a =
120  141  132  137  137  134
124  135  140  123  120  139
131  128  121  124  128  121
134  125  130  132  121  133
124  134  139  120  120  133
134  126  130  129  114  126
139  136  135  145  142  138
128  141  129  140  150  131
136  131  139  137  132  142
124  115  114  130  128  120
136  126  129  133  122  132
128  126  131  120  118  128
a[0, 0]: 120
a[5]: [134, 126, 130, 129, 114, 126]
a[10, 2]: 129
a[-11]: [124, 135, 140, 123, 120, 139]
a[11, -5]: 126
a[6, -6]: 139
a[-10]: [131, 128, 121, 124, 128, 121]
a[5, 3]: 129
a[:, -6]: [120, 124, 131, 134, 124, 134, 139, 128, 136, 124, 136, 128]
a[-2]: [136, 126, 129, 133, 122, 132]
a[-6, -5]: 136
a[5, 0]: 134
a[-2, 5]: 132
a[-3]: [124, 115, 114, 130, 128, 120]
a[4, -2]: 120
a[-11, -5]: 135
a[-7, -5]: 126
a[1, -1]: 139
a[2, 1]: 128
a[9, -2]: 128
a[4]: [124, 134, 139, 120, 120, 133]
a[0, 5]: 134

data =
139,138,127,124,113,134,121,125,138,130,119,134,120,128,129
123,129,137,133,122,132,128,130,125,139,129,141,117,111,129
132,116,119,121,141,122,123,122,128,117,131,127,149,136,141
132,122,123,141,136,130,130,128,124,116,129,120,134,129,135
116,130,132,109,141,133,148,129,128,146,135,123,132,149,106
124,133,132,116,129,137,142,127,130,142,127,126,122,140,112
115,131,133,109,139,137,151,128,128,150,134,124,127,148,103
140,142,135,122,119,131,136,135,139,130,120,120,123,144,125
124,133,134,116,133,129,145,133,129,135,128,116,127,147,114
129,131,138,144,118,121,121,138,126,125,127,134,120,108,141
141,143,131,125,108,143,126,124,140,137,116,136,110,126,125
119,127,138,134,133,117,134,141,122,128,134,122,129,125,128
147,133,120,148,114,144,115,119,135,120,118,137,117,114,140
136,124,124,143,120,132,112,121,127,120,123,140,124,106,145
Indices start at 0.
row 0 col 0: 139
row 8 col 13: 147
row 11 col 8: 122
row 8 col 0: 124
row 2 col 9: 117
row 7 col 11: 120
row 11 col 3: 134
row 12 col 13: 114
row 2 col 14: 141
row 10 col 10: 116
row 0 col 2: 127
row 3 col 10: 129
row 8 col 9: 135
row 7 col 2: 135
row 4 col 5: 133
row 6 col 13: 148
row 4 col 2: 132
row 1 col 12: 117
row 11 col 2: 138
row 13 col 13: 106
row 0 col 11: 134
row 6 col 10: 134
row 3 col 12: 134
row 3 col 7: 128
row 2 col 4: 141
row 13 col 9: 120
row 9 col 2: 138
row 7 col 12: 123
row 0 col 5: 134
row 1 col 4: 122
row 11 col 11: 122
row 12 col 2: 120
row 5 col 3: 116

x =
[[124 124 121 127 126 134 129 122 126 132 122 135]
 [126 124 129 129 130 126 129 130 124 131 124 128]
 [122 140 139 120 119 144 130 136 123 136 131 111]
 [133 129 134 121 125 127 136 137 137 140 127 124]
 [130 138 137 132 131 126 134 127 130 125 133 130]
 [131 127 131 129 126 129 129 127 125 131 128 129]
 [132 128 136 131 127 127 135 128 127 133 134 131]
 [127 125 127 128 129 131 129 124 128 127 125 129]
 [128 129 117 125 123 125 108 130 122 127 105 115]]
x[0,0] -> 124
x[3] -> [133, 129, 134, 121, 125, 127, 136, 137, 137, 140, 127, 124]
x[8,9] -> 127
x[4,1] -> 138
x[5,3] -> 129
x[3,8] -> 137
x[8,11] -> 115
x[:, 9] -> [132, 131, 136, 140, 125, 131, 133, 127, 127]
x[5,10] -> 128
x[2,0] -> 122
x[0,10] -> 122
x[3,1] -> 129
x[4,7] -> 127
x[0,2] -> 121
x[:, 7] -> [122, 130, 136, 137, 127, 127, 128, 124, 130]
x[1,8] -> 124
x[5,0] -> 131
x[5] -> [131, 127, 131, 129, 126, 129, 129, 127, 125, 131, 128, 129]
x[6] -> [132, 128, 136, 131, 127, 127, 135, 128, 127, 133, 134, 131]
x[7,1] -> 125
x[7,9] -> 127
x[5,11] -> 129
x[0,6] -> 129
x[0] -> [124, 124, 121, 127, 126, 134, 129, 122, 126, 132, 122, 135]
x[2,5] -> 144
x[2] -> [122, 140, 139, 120, 119, 144, 130, 136, 123, 136, 131, 111]
x[7,8] -> 128
x[:, 4] -> [126, 130, 119, 125, 131, 126, 127, 129, 123]
x[8,6] -> 108
x[7,0] -> 127
x[2,11] -> 111
x[1,10] -> 124
x[7,11] -> 129
x[8,0] -> 128
x[4,2] -> 137
x[:, 5] -> [134, 126, 144, 127, 126, 129, 127, 131, 125]
x[2,6] -> 130
x[1,9] -> 131

arr =
[[124 134 124 126 130 114]
 [121 138 122 132 121 142]
 [150 122 124 129 121 118]
 [155 142 131 127 117 115]
 [127 127 123 131 122 126]
 [155 133 124 129 129 125]
 [141 141 123 134 130 146]
 [116 138 126 121 126 140]
 [120 149 116 126 121 156]
 [110 123 136 127 132 126]
 [130 122 130 127 125 143]
 [120 112 126 129 126 144]]
arr[0,0] = 124
arr[5,2] = 124
arr[3,3] = 127
arr[:, 4] = [130, 121, 121, 117, 122, 129, 130, 126, 121, 132, 125, 126]
arr[7] = [116, 138, 126, 121, 126, 140]
arr[6,2] = 123
arr[8,4] = 121
arr[:, 2] = [124, 122, 124, 131, 123, 124, 123, 126, 116, 136, 130, 126]
arr[7,0] = 116
arr[1,5] = 142
arr[8,2] = 116
arr[9,3] = 127
arr[11] = [120, 112, 126, 129, 126, 144]
arr[2] = [150, 122, 124, 129, 121, 118]
arr[8,3] = 126
arr[4,4] = 122
arr[2,5] = 118
arr[:, 5] = [114, 142, 118, 115, 126, 125, 146, 140, 156, 126, 143, 144]
arr[2,3] = 129
arr[8,0] = 120
arr[:, 1] = [134, 138, 122, 142, 127, 133, 141, 138, 149, 123, 122, 112]
arr[2,2] = 124
arr[8,5] = 156
